Table B holds the same points as the rows below and some others, measured another way and shuffled. Each row below is followed by which row of B it is.
B:
1: [  22 -150   50  -55   28   16   16   52  -97  103  241  -80   34  258
    4   60  -99  -42 -123 -134    7  -46  -82   12   27    2  -32  106
   43]
2: [  14   -7   40   -4   -6 -147  -38  -40 -133   10   37 -420  232  233
   85 -101  -74 -130  -40   53  134  -28 -175   60   75   33  -63   40
   52]
3: [ 297   61 -249  143 -113  239  107  220   52 -225   25  236   37 -197
  -98  196   93  301  -10  -97  192 -140 -175   20  -54   23  140   -3
  157]
4: [  92 -129   82   33  100  -72  175    3 -134  -87    9 -243  183  364
  156   98 -213 -380   29   25   -5  -31  136  -81  112  -39 -107   29
   63]
5: [-206 -242  590 -175  489   75 -388 -613  253  336 -462  -54 -744   93
 -529  317 -640 -336 -149   37 -115  -80  131 -583  386 -236  -24  151
    7]
6: [  84  -68  192  -37 -174  -41 -323 -486 -203  121  -47 -188  146  -59
 -117  153 -213  -57 -119  -90 -219 -148 -105   59  437   79  172   57
  192]
7: [ 103  142 -255  155  -56  -48  188  -48  -62 -124 -168  -15  282   36
   53  231   88   50  -79   64  192 -144 -135  157    6  -58  118  -93
  164]
8: [-216 -109  151 -124  -39  -81 -169 -482    1  255 -215  216 -209 -171
 -151  180 -161  -79 -415 -124 -103  -90  171  -29  384 -199   76  -44
  -24]
9: [ 169 -174 -112   51 -227  154   27 -318 -219   58   79  169   24  -57
   43  192  -69  189    5 -273  -85 -163   86   88  155  -22  156   56
   49]
10: [  83 -364  131  -94  -98  135  -15  -38  -77  175  161   41 -155 -172
  -51   92  -94  282 -113 -187 -222  -38   16    4   78   -9  -14   39
 -100]
11: [  98 -131  104  -27   22  -43  116   45 -112  -40   69 -220   78   73
   63  -43  -85  -33  -41   18  -24   38   26  -31   40    5  -88   15
  -17]
12: [-118  -91 -270   97   27    5   28  388  106  140  162 -106  288  595
  142  333  -52 -244 -135 -123  272 -288 -378  166 -132  -50  -33   24
  144]
13: [  78 -170  201  -57  152   40   39  219  114  -88  -43 -175 -160  -20
  -41  -67 -184 -121  -55   60   52   61   63 -254   54  -45 -179   17
  -76]
14: [-149   -9  -81  -17  187   70  -24  502  363   40   25  295  -85  173
 -183  365  -69 -227 -427  -52  217 -164 -225  -76   -5 -128  -27  -28
  140]
15: [ 160 -188  -49   52    1   84  124  331  -24  -70  182 -178  184  255
  123  131  -86  -74   44  -60   42  -98 -134   19  -72   43  -75   39
   61]
16: [ -69 -179  154 -154 -137  -66 -233  -22 -142  230  316 -179   88  102
  -14  -93  -77    7 -271 -183  -96  -31 -178  119  189   72  -26  106
   10]
17: [ 151  165  -85  117  177  -56  235   31  -55 -116  -78 -126  224  179
 -116  315   31   73  -75  184  115  -78 -266   86  -92    1  112  -21
  266]
18: [ 234 -122  -87   56  109  130  321  433  -14 -133  221  -91   23  113
   28   40   47  236   51    2  125   26 -134  -28 -288   19  -93   47
    0]
19: [ -60 -260  -79    6 -166   84 -151  -95   -9  174   37   24   -8  141
  110  116 -171 -117  -77 -266   60 -213   12   10  175  -80   -7   42
  -51]
20: [  32  133  314 -119  292  -77    8   13  143 -123 -199  -19 -282 -301
 -381  -43  -66   56 -323  239   52  181  -15 -254  125  -65  -34  -15
   57]
21: [ 129  -69   -3  -24   77  127   95  314   45  -18  233   93  -67  -18
 -161  130   35  255 -181  -64   47  -16 -220   -1 -115   32   21   63
   87]
22: [ -52 -146   42 -118 -237  -17 -179 -134  -94  167  119  -33  -70 -258
  -11 -215   31  263 -245 -185   18    5  -49   89  163  -18   -8   20
 -134]
23: [-329 -204  -48 -153 -190 -158  -86  199   32  259  217  140  108  115
  186  -34   14 -243 -540 -245   46  -69   50  181  193 -137 -127  -74
 -133]
24: [ 253 -111  -36   81   96  279  164  -60   80 -105 -171  203 -354 -275
 -205  185  -71  382   85  -35  101  -57   51 -212  -82 -100   64   25
  -23]
25: [ 576  -60 -207  179 -299  137  355  222 -313 -394  206 -267  385 -246
  250 -167  188  483  318   10   14   39  -69  166 -162  195   28  -18
   24]
26: [ -98   -1  122 -111  247   -6    6  207  103   58  173   95 -180  237
 -192   43 -101 -145 -326  -62  160   33  -84 -143   11  -80  -69  109
   68]
27: [  44 -157 -255   -2  -12  250  145  548  125   24  395  264 -159  138
   23  -27  103  253 -127 -295  327  -70 -159   -6 -289  -56  -84  107
  -79]
28: [ 210   58  135  -33  -43 -117  102 -264 -355  -71  147 -185  244   14
  -44    4   -5   98 -106   30 -163   71  -21  115  171  100  105   55
  175]
29: [ 237  376  -68  177  225 -115  194   60    2 -326 -268 -282  306   92
 -178  206   40  -10   -6  372  261  -30 -336    5  -56   42  113  -61
  351]
30: [ 161   61 -169  191  -44  -56  179  -96  -91 -261 -261 -224  298  204
  233   61 -117 -329  167   70  246 -122  113  -49  121  -74  -24  -62
   91]
31: [  42   -2  -87   24 -291 -204  -42 -306 -337    9   27 -458  391   95
  277 -288   29  -10   26  -42  136  -23  -54  219  171   49  -13   -3
  -29]
32: [  50  136 -278  173 -129 -204  189  105 -126 -175 -106 -345  558  280
  313   22   69 -246   -8  107  294 -124 -138  215   16  -15  -30 -114
  118]
33: [ 288   77 -172  137  176  310  113  414  215 -191   52  258  -77   17
 -305  450   -5  242  -34  -13  184 -182 -367  -90 -182   31  152   55
  294]
34: [  80 -181 -133   35  -65  179   31  355  104  -55  158  103  -49  102
   85   18  -68  -44  -48 -202  201 -113  -25  -73  -35  -49  -92   42
  -41]
35: [ 268   66 -240  117  -63  -18  268  304 -292 -134  430 -296  512  441
  172   27  155  142   88  -39  161  -51 -364  275 -242  169   33  111
  217]
36: [  69  -84  -45  -30   10   17   76  330  -26   22  268 -177   93  138
   13  -55   58  179 -107  -49  144    0 -276   81 -156   52  -72   57
    7]
37: [  17  -29  -49  -43   31   20  197  200   44  -28   80  230  -90 -143
  -76   44  101  181 -310  -43   91   42   17   13  -42  -90  -24  -41
  -23]
38: [ 118  -34 -252  117 -216  -37  107  245  -88 -144   74 -234  366  136
  293 -116   67  -68   37  -58  269  -94 -103  142  -20   16  -78  -42
  -12]
39: [ 272  155 -162   93 -155  -61  138   97 -265 -323  164 -401  328  110
  224 -468  102   39  184    8  380   91  -73   48  -43  110  -83   83
   17]
40: [ 111  -96  -25   49  -38  166 -143  177  178  -83 -110  -51 -112 -132
  -83   27 -118   28    2  -48  199 -125 -136 -159   72  -19  -30   12
    5]
41: [ 183  -70  139    6  156    1  116  153  -41 -156   48 -279   59  196
    2  -22 -167 -164   55   80   59   34  -11 -160   16   28 -112   67
   71]
42: [  38  153   70  -64  326 -346  721  277 -203 -294  100 -220  160  209
  185 -352  179 -108 -230  307  203  417  308  -29 -240 -120 -287  -76
 -120]
43: [-432 -196  -36 -160   49  -69 -108  238  291  371    7  120 -267   18
  -55  -16   28   40 -524 -134  263  -53 -147   22  -46 -239 -166  -63
 -232]
44: [ -38  -75   42  -14  -81  -47 -313   23    2  151   59 -410  180  193
  -24   -4 -123  -71  -84  -43  131 -160 -415   80  124   78   -6   69
   97]
45: [ 319   32  -24   77  -17  138   39  354   42 -251   89  -91  132 -137
 -118   94   16  173   -7   56   64  -49 -269  -22  -26  130   46   15
  185]
46: [-161   62  164 -109   20 -180 -198 -309  -34   79 -158 -172  -93  -19
  -93 -219 -124 -174 -265   15  175   48   42 -100  279 -103  -54   27
  -37]
47: [-114 -460   98  -44 -336   88 -384 -541  -96  299 -144  -11  -89    2
  177  118 -399 -316  -35 -380 -183 -277  291  -66  536 -123   -1   33
 -137]
48: [ 205 -222   59   17 -111  -28  211 -137 -291 -138   57 -285  133   99
  295 -206 -136 -130  174  -60  -31   67  318  -70  117  -15 -142   41
 -122]
49: [ -99 -164  -61  -49 -181 -125   42  134  -81   45  124 -122  195  136
  278 -167  -15 -212 -204 -136  112  -19  106  102  125  -69 -162  -40
 -128]
50: [ 450   16  -28   89   12  122  287  166 -196 -250  184 -181  165 -120
  -67   40  102  447  143   89  -27   57 -205   56 -180  158   74   47
  148]
51: [ 142  -97 -150  -28   51  296  222  323   74   -3  332  523 -308 -118
 -196  157  120  462 -222 -258  118  -17  -53  -34 -214  -67   62   94
    6]
52: [ 170  -25  -67   67   95   14  239  397   19 -205   87 -193  135  154
   89  -50    7  -27   17   74  227   21  -99  -51 -151    6 -131    4
   18]
53: [ 213 -158   27   10  -68  208  -26 -131 -126   70  174  198   -5  -11
 -165  393 -116  188  -84 -205 -226 -174  -98   45  133   46  197   93
  208]
54: [-113 -127  388 -175  199 -131 -138 -247  -19  113 -104 -323 -256   57
 -127 -230 -266 -190 -148   68   28  129  113 -256  220  -88 -168   90
 -115]
55: [  -2  -90 -124   -5 -356  -56 -133 -280 -273  128  164   -1  303   66
  167   57   -7  -30 -180 -263  -54 -173  -26  270  287   21  124   16
   77]
56: [ 152   14  270 -126  112  -13   30 -231 -188  -28  135  -20 -147 -103
 -237  -75  -79  155 -169   -8 -115  146   58 -109  153   31   48  124
   82]
57: [ 284  135 -366  183 -257  -77  347  162 -324 -272  220  -91  644  198
  319   76  205   19   10  -47  122  -83  -89  345  -37   98   95  -54
  207]
58: [ 316   32  -79   77  223  235  299  193  -35 -150  189  153 -108  105
 -234  260   16  344   43  -17  107  -26 -189  -79 -253   30  108  128
  197]
59: [ 324  147 -293  225 -103   75  232   82  -66 -304 -148 -121  255 -141
   47   61  144  283  152  103  272  -92 -187   93 -113   30   96  -65
  129]
60: [ 176 -238   52  -59   79  198  116  248  -48   68  340 -103 -230   20
  -97 -119   -2  451   45 -129   81   66 -177  -77 -255   46  -89  164
 -108]
61: [ -61  -19   15  -25    7  -36  -78 -229  -30   50 -106  -89 -101   55
  -20 -122 -119  -73  -98  -68  219  -23   43  -97  146 -104  -37   54
  -51]
62: [ 316  -96 -113   71  -16  121  432  -67 -271 -138  171   56    5  -32
   75    0   81  388  112  -84    9   69  143   36 -174  -12   26   51
  -33]
63: [  15 -188  359 -209 -246  -81 -497  -88 -129  121  208 -449   49 -184
  -38 -415 -164  -27 -166 -120 -119   57 -151  -24  392  163  -94  116
  -61]
64: [  40  -20  157  -99   78  -57   78   47    1 -120  -44 -179 -215 -227
  -43 -431   -7  107 -106   76  215  222  134 -201   31  -71 -190   18
 -200]
65: [ 410 -250  261  -29  -60  256  -37 -299 -203  -51   74  -66 -228 -361
 -216   46 -179  436  168  -97 -302   20   48 -156  145  112  103  136
   24]
66: [ 318 -162  107   42   12  196   53 -152 -130  -65   47   -7  -44  -54
 -136  265 -178  164   99  -76 -190  -88  -14  -93  103   59  120   95
  149]
67: [ 237  132 -152  177  141  -41  458  -76  -99 -278 -272 -101  127   24
   50  132   40   84  108  219  204   15   75  -32 -128 -104   21  -85
   76]
68: [  61   70  101  -36 -344 -337 -169 -390 -420 -127   15 -621  485   53
  340 -569  -52 -320   -2    5   87   98  128  125  428  103  -96   15
  -31]
69: [-118 -274  296 -200 -101 -101 -267 -468 -269  326  204 -200  -63  173
   13 -124 -259 -156 -195 -245 -198   -7  112  -12  360  -12  -38  159
  -68]
70: [ 296  342 -350  224 -102 -169  419  298 -156 -481  -68 -317  554    3
  249 -214  297   74   70  252  431   59 -145  191 -172   51  -28 -136
  121]
71: [ 309   44 -249  165 -199   68  198   32 -186 -195   51  -21  331  -60
   97  163  110  227   58  -32   61 -129 -129  192  -16   66  139  -41
  158]
72: [ 204   53  216   41  154  -98  134 -302 -169 -205 -221 -225  117   74
  -58  144 -224 -265   25  186 -104   29  172 -153  256  -16   24   -1
  179]

[ -26  -24  -34 -216  122  -56   59   34  -79   15  -17   73   55   80
   -4  131  -46   20   -3  -69  -32 -108  -92 -108   84]
60
[-105  -51   98 -105   83  -44    5  -39  -45  -26    5  105   37  -18
   58  -21    1   18   43  -96  -11   -1  -72  -72   41]
66
[ -19   25   61  -72  -33   88 -128  -19   23  -18   45   84   91  116
   82   57   14   19   35  -62   26   -4  -83  -32   49]
45
[-28  40 -77  -5  44 -51  20  33 -38  50  19 -87 -66  25 -10  40 -62  29
 -32  61 -56 -39 -41  -9  41]
48
[ -10   44  -12  182  -88  -10  -84   47   19   67   13 -130  -92   -1
    1  -35  -55   10    1   85  -22   45   45   30  -22]
32
[ 72   4 -84 -14   4 -57  16 164   0  15  10  -9   5 132 -89 110 -69 -20
  28 -53 -31 -54  49 -78  57]
54
[ -97   19    4  -92  159  -91  136  -41 -110  -38   66  -28  -89  -42
   53 -146  -15   66   10  -11  -44  -51  -63   10   36]
62
[-10 -19  44  99  -5 -59 -20  79  28 -40  67   3 -53  27  -6 -64  -8 -16
  71 -64 -60  33 -10 -25  43]
72
[  39  -27  -41  -55 -185   68 -110   -2 -134  -90  -34 -131  -22  -66
  139  124 -152  -49   68   74  -10   -1  -82  -70   -1]
31
[ 28  -5 -34  27  -6 -37 -59 111  47  47   9  10   5 102 -44 125 -40 -32
  17 -42 -69 -24 -50 -61  69]
41
[-52 -42  62 -67  87 -75  55  28 -50 -50  34  63 -11  13  19 -57 -13  14
  63 -95 -26 -25 -33 -64  49]
58
[ -62   71  -17 -137   89    7   59  -63  -85    4   23    5   -3  -20
   83  -83   11   36   11  -54   23  -27   32   31  -53]
51
[ -57   71   11   10   25  -18   55  -34  -73   11   -1  -28  -53  -77
   58 -173   -1    1   36  -48   47   40  144   49 -107]
8
[  11 -202 -251  -55 -171  -96  -41  209   84 -570  339  -98   68  -46
  -82  222 -125  -96  207 -130 -224  179  -25 -173  193]
42
[ 62  12 -64 -53 -19  10 -49 117   8  29  11   4  49 141 -41 140 -46   2
  26 -52  -7 -52  27 -66  31]
13
[-121  -16   20 -191  141  -38   23  -74  -50   41  -23   94   52  -47
   76   45   18   13    1 -105  -38  -33  -87  -43   -6]
10
[ -11   13   61 -162   66  -17  153   15 -206 -121   32   12    9   79
   14 -187  -69  118   69  -18  164  -80  153  -59   17]
24
[ -23  -41   24  -20  -62    9 -130   52   28   68  -63   63   96   72
  -18  188  -59  -21   11  -27   19   12  -15 -111   49]
44
[  18  117  -75  125 -104   79 -156   13   45   79   59 -140  -55  105
   38   61  -46   32  -50  142  -35    2  -73   63   35]
68
[  26   56  -48   78  -94   27 -111   67   69   88  -39    5   37   19
   -9   74   -9  -81   28  -79   10   72  139    5  -89]
14
[-132   61   25  133    7   -1  -97  -99   51   57   67  -82  -95  -95
  109  -89   31   19  -22   55  -95   79 -115   97  -21]
57
[-151   15   66  -70   74  -34   49 -111 -113   -1  -10  -14  -29 -109
   90 -139  -21   66    3   15   53   18   30    8  -42]
9
[ -48  132 -147   64  -29   28 -113  -44   77  196  -48  -89  -36  -94
   61   99   18  -81  -67    0  -89   66   26  107 -143]
23
[-36 -29 105 -45 -20  27 -49  16 -26 -44  12  87  75  58  32 -39  -9  33
  77 -87  81  19  63 -68   3]
33
[-35  -5 -35 -61  39 -24 -57  28  27  58  -3  38  37  43   8 135 -15 -16
  -3 -51 -70 -19 -87 -51  39]
36
[  80 -102   22  -42   -2 -135  123  236  -92  -38  -87   89   52  104
 -168   36 -121  -36  113 -145   97  -37  263 -198   29]
5
[ -15   -8  -56  109   -4  -95  -42   94   55   93  -25  -39  -59  -17
  -49   99  -50  -71   -3  -21 -114   26  -25  -31   21]
4
[-29   9 -34 -19  47 -44 -25  37  22  44  20  12  -9  34   4  69 -13 -19
   1 -46 -80 -13 -68 -27  38]
11
[ -38   19   16  -48   80  -24   -2   10   20  -30   85   52   -9   41
   50  -29   39    0   42 -102  -82  -12  -97    0   44]
56
[ -8 -19 -20  53 -21 -41 -71  81  40  60  -2 -15  -5  52 -33 107 -48 -16
   9 -10 -59   3 -35 -58  46]
2
[-106  -45  116 -257  139   -2   46  -76 -106  -82   37  153   87   53
   93  -26    8   78   47 -104   36  -76 -128  -91   87]
65
[   2   21   31   62   41  -82  129   74 -107  -99   88  -80 -124   31
  -19 -234  -55   66   69   11   27  -22   94   -3   34]
67
[ -22   34   83  -24  -25   43   16  -14 -125 -101   75  -44  -25   78
   57 -177  -53  116   53   56  124  -27   63  -11   30]
59
[-120  -37  117  -14   -3   10 -104  -63   16    5   -1   86   55  -39
   85    1   16    1   45  -72    1   59  -57  -40   -1]
6
